Here is a tiny trained network, its code and every weight. The questions are about switching its units off for an input and a class, where a switched-off unit gives its printed mean instead of its output.

import numpy as np


def w(rows, s, z=0):
    codes = np.array(rows[::2]) - 128.0
    scale = np.full(codes.shape[1], s)
    scale[-1] = z or s
    return codes * scale


def f(y):
    return y / 2 * (1 + np.tanh(0.7978845608 * (y + 0.044715 * y**3)))


def log_softmax(a):
    a = a - a.max(-1, keepdims=True)
    return a - np.log(np.exp(a).sum(-1, keepdims=True))


def net(x, mask):
    res = np.array(x, float).reshape(1, 2) / 4 @ E
    y = f(res @ A[0][:, :-1].T + A[0][:, -1])
    res = res + np.where(mask, y, B[0][:, -1]) @ B[0][:, :-1]
    return log_softmax(res[-1] @ U[:, :-1].T + U[:, -1])


A, B = {}, {}
E = w([
[46,147,166,62,86,78,52,70,156,183],'x0',
[178,2,47,93,166,161,78,101,172,179],'x1',
],0.0099)
A[0] = w([
[65,149,183,31,106,55,41,64,189,208,115],'N1',
[154,70,54,128,181,127,93,132,215,175,3],'N2',
[50,229,217,215,94,16,160,190,63,48,188],'N3',
[211,5,47,36,168,181,69,59,196,230,148],'N4',
[185,75,1,85,207,191,143,78,225,203,142],'N5',
[232,114,52,211,207,207,207,217,130,27,129],'N6',
],0.0055,0.0039)
B[0] = w([
[222,205,91,39,65,86,95,120,165,61,208],'N1',
[91,2,176,117,106,74,189,201,64,51,157],'N2',
[73,128,194,115,79,196,243,131,104,168,254],'N3',
[46,183,147,60,65,237,235,134,155,161,229],'N4',
[28,89,201,73,43,184,175,103,104,187,205],'N5',
[193,251,99,68,65,132,62,12,194,37,234],'N6',
],0.0062,0.011)
U = w([
[179,236,113,31,38,97,71,48,197,82,200],'0',
[35,115,209,132,81,192,253,209,68,187,86],'1',
[98,198,140,142,130,165,132,103,190,204,254],'2',
[185,56,57,227,206,42,57,205,119,208,1],'3',
[221,66,95,171,191,22,30,212,122,192,1],'4',
[208,46,63,197,179,6,71,249,51,199,1],'5',
[199,71,73,226,220,34,33,212,120,231,1],'6',
],0.0056,0.0039)

Each question gives the input, the list of numbers given to net, and the class t.
The units are the neurons (one row each of A and B). Each row of codes is followed by its name. A weight is (code - 128) times the scale printed after its matrix; where a second scale follows, it is the last column's (A, B and U).
mask holds one flag per neuron, in row order. A switched-off neuron (its flag False) gives its mean, the last column of its row in B, instead of its output. The means were averaged over made-up inputs and are rounded, as every weight is.
A unit's drop is (log p(t) with every unit on - log p(t) with that unit switched off) / (log p(t) with every unit on - log p(t) with every unit switched off).
The circuit of an input: a set's keep is (log p(t) with only the set's units on - log p(t) with every unit switched off) / (log p(t) with every unit on - log p(t) with every unit switched off). Starting from all 6 units, units are removed one at a time, each time the one whose removal leaves the highest keep (on an exact tie, the one counted first), for as long as the keep stays at least 0.8.
units of the circuit, in order: the units of the circuit, biggest drop first
k most important neurons: the k neurons with the biggest drops, biggest first
drop when u is switched off: that unit's drop, to one decimal
input [-3,6], class 1: units of the circuit, in order -> (N5)
input [5,7], class 1: 3 most important neurons -> (N4; N6; N5)
input [-4,6], class 1: 2 most important neurons -> (N5; N4)
input [5,6], class 1: 3 most important neurons -> (N6; N4; N5)
input [2,-6], class 1: 2 most important neurons -> (N3; N6)
input [-6,3], class 0: 2 most important neurons -> (N6; N3)
input [3,-7], class 1: 2 most important neurons -> (N3; N6)
input [-7,2], class 0: drop when N6 is switched off -> 0.9
input [-7,-6], class 0: drop when N5 is switched off -> 0.1
input [-8,4], class 0: drop when N6 is switched off -> 2.9
